Here is a tiny trained network, its code and every weight. The questions are about switching its units off for an input and a class, where a switched-off unit gives its printed mean instead of its output.

import numpy as np


def w(rows, s, z=0):
    codes = np.array(rows[::2]) - 128.0
    scale = np.full(codes.shape[1], s)
    scale[-1] = z or s
    return codes * scale


def norm(h):
    return h / np.sqrt((h * h).mean(-1, keepdims=True) + 1e-5)


def f(y):
    return np.maximum(y, 0)


def log_softmax(a):
    a = a - a.max(-1, keepdims=True)
    return a - np.log(np.exp(a).sum(-1, keepdims=True))


def net(x, mask):
    res = np.array(x, float).reshape(1, 5) / 4 @ E
    u = 0
    for l in range(2):
        y = f(norm(res) @ A[l][:, :-1].T + A[l][:, -1])
        res = res + np.where(mask[u : u + 14], y, B[l][:, -1]) @ B[l][:, :-1]
        u += 14
    return log_softmax(norm(res)[-1] @ U[:, :-1].T + U[:, -1])


A, B = {}, {}
E = w([
[106,112,46,104,153],'x0',
[129,141,124,131,118],'x1',
[189,137,154,3,75],'x2',
[128,129,127,129,129],'x3',
[86,175,173,94,187],'x4',
],0.0072)
A[0] = w([
[186,133,180,149,179,41],'0.n0',
[153,199,117,57,173,5],'0.n1',
[70,147,83,223,177,44],'0.n2',
[131,127,80,11,121,2],'0.n3',
[21,98,53,121,148,120],'0.n4',
[85,128,93,82,134,55],'0.n5',
[111,28,164,108,155,101],'0.n6',
[131,67,67,194,75,129],'0.n7',
[131,160,150,87,229,74],'0.n8',
[92,112,62,136,167,120],'0.n9',
[208,107,105,130,107,83],'0.n10',
[170,145,186,203,144,121],'0.n11',
[143,132,46,87,153,7],'0.n12',
[25,219,130,125,179,102],'0.n13',
],0.011,0.004)
B[0] = w([
[168,114,133,141,24,147],'0.n0',
[112,57,77,120,163,180],'0.n1',
[166,168,81,60,191,255],'0.n2',
[192,213,131,118,118,206],'0.n3',
[176,157,191,150,45,227],'0.n4',
[180,136,178,183,30,158],'0.n5',
[200,52,254,116,233,138],'0.n6',
[52,34,145,99,145,252],'0.n7',
[63,49,133,131,76,194],'0.n8',
[225,194,176,145,80,205],'0.n9',
[30,106,122,93,191,173],'0.n10',
[226,187,170,164,65,202],'0.n11',
[156,141,206,193,11,168],'0.n12',
[120,7,72,132,100,225],'0.n13',
],0.0088,0.007)
A[1] = w([
[146,124,98,174,133,117],'1.n0',
[93,31,86,111,105,65],'1.n1',
[160,184,91,83,159,137],'1.n2',
[135,165,164,124,114,101],'1.n3',
[141,161,99,62,91,170],'1.n4',
[102,114,122,228,112,102],'1.n5',
[67,55,120,115,129,161],'1.n6',
[65,171,142,148,138,1],'1.n7',
[100,31,123,108,149,104],'1.n8',
[138,121,219,169,75,121],'1.n9',
[94,57,92,57,155,113],'1.n10',
[142,140,81,178,201,146],'1.n11',
[146,166,70,165,194,119],'1.n12',
[247,204,162,149,141,153],'1.n13',
],0.012,0.0083)
B[1] = w([
[71,193,121,75,123,148],'1.n0',
[134,34,83,91,123,177],'1.n1',
[69,154,229,154,183,150],'1.n2',
[98,124,130,185,94,144],'1.n3',
[81,116,118,140,202,194],'1.n4',
[17,106,138,49,166,152],'1.n5',
[216,6,78,138,138,186],'1.n6',
[126,43,154,76,160,128],'1.n7',
[208,54,80,133,182,178],'1.n8',
[167,139,40,124,71,216],'1.n9',
[130,41,160,174,166,175],'1.n10',
[116,162,156,2,154,146],'1.n11',
[86,153,209,27,222,139],'1.n12',
[159,140,184,158,135,249],'1.n13',
],0.009,0.011)
U = w([
[122,48,66,40,126,137],'0',
[155,213,218,17,174,110],'1',
[189,134,149,142,112,237],'2',
[187,136,150,136,114,234],'3',
[178,211,117,158,13,109],'4',
[110,162,112,204,129,69],'5',
[11,221,68,208,124,2],'6',
[62,203,22,248,136,2],'7',
],0.012,0.009)

Each question gives the input, the list of numbers given to net, and the class t.
The units are the neurons (one row each of A and B). Each row of codes is followed by its name. A weight is (code - 128) times the scale printed after its matrix; where a second scale follows, it is the last column's (A, B and U).
mask holds one flag per neuron, layer by layer. A switched-off neuron (its flag False) gives its mean, the last column of its row in B, instead of its output. The means were averaged over made-up inputs and are rounded, as every weight is.
A unit's drop is (log p(t) with every unit on - log p(t) with that unit switched off) / (log p(t) with every unit on - log p(t) with every unit switched off).
The circuit of an input: a set's keep is (log p(t) with only the set's units on - log p(t) with every unit switched off) / (log p(t) with every unit on - log p(t) with every unit switched off). Starting from the 12 units with the biggest drops (on a tie, the unit counted first), units are removed one at a time, each time the one whose removal leaves the highest keep (on an exact tie, the one counted first), for as long as the keep stays at least 0.8.
circuit, biggest first: the units of the circuit, biggest drop first
top k neurons: the k neurons with the biggest drops, biggest first
top k neurons in layer l: the k neurons of layer l with the biggest drops, biggest first
drop of u: that unit's drop, to one decimal
input [-4,2,6,2,5], class 1: circuit, biggest first => (0.n13; 1.n6)
input [-6,-5,-4,4,-4], class 4: circuit, biggest first => (1.n9; 0.n13; 1.n6; 1.n8)
input [-7,-4,3,-2,-7], class 0: circuit, biggest first => (0.n10; 0.n4)
input [7,5,-8,-6,-3], class 1: top 4 neurons in layer 0 => (0.n2; 0.n9; 0.n8; 0.n4)
input [-8,2,0,4,8], class 0: circuit, biggest first => (0.n13; 0.n9)
input [-4,2,7,1,-1], class 1: top 2 neurons => (0.n7; 0.n13)
input [-7,-8,-5,2,8], class 0: circuit, biggest first => (0.n13; 1.n13)
input [8,-6,6,-1,-6], class 4: circuit, biggest first => (0.n12; 0.n3; 1.n6; 1.n8)
input [6,-5,-4,-5,1], class 4: top 2 neurons => (0.n4; 0.n9)
input [-8,5,-8,-1,-1], class 1: top 2 neurons in layer 0 => (0.n2; 0.n4)
input [7,3,5,-2,-1], class 4: top 2 neurons => (0.n12; 0.n2)
input [2,-5,8,0,5], class 1: top 4 neurons => (0.n3; 0.n7; 0.n13; 1.n6)
input [6,5,-3,-3,5], class 4: top 2 neurons in layer 0 => (0.n4; 0.n9)
input [7,5,-7,-2,6], class 1: top 2 neurons => (0.n2; 0.n7)
input [6,3,7,5,3], class 1: top 2 neurons in layer 0 => (0.n3; 0.n4)
input [-7,0,0,-1,-2], class 4: top neuron in layer 0 => (0.n2)
input [-8,-6,-5,-4,-2], class 4: top neuron => (1.n9)
input [-8,7,-5,0,6], class 4: top 2 neurons in layer 0 => (0.n11; 0.n7)
input [-7,0,0,-2,-4], class 4: top 2 neurons => (0.n11; 1.n9)
input [-5,-5,7,2,-6], class 1: top neuron => (0.n13)
input [6,7,7,5,-4], class 1: top 3 neurons in layer 0 => (0.n3; 0.n4; 0.n10)
input [-2,6,3,-1,6], class 0: drop of 1.n1 => 0.1
input [1,6,-8,4,-5], class 1: drop of 0.n2 => 0.8
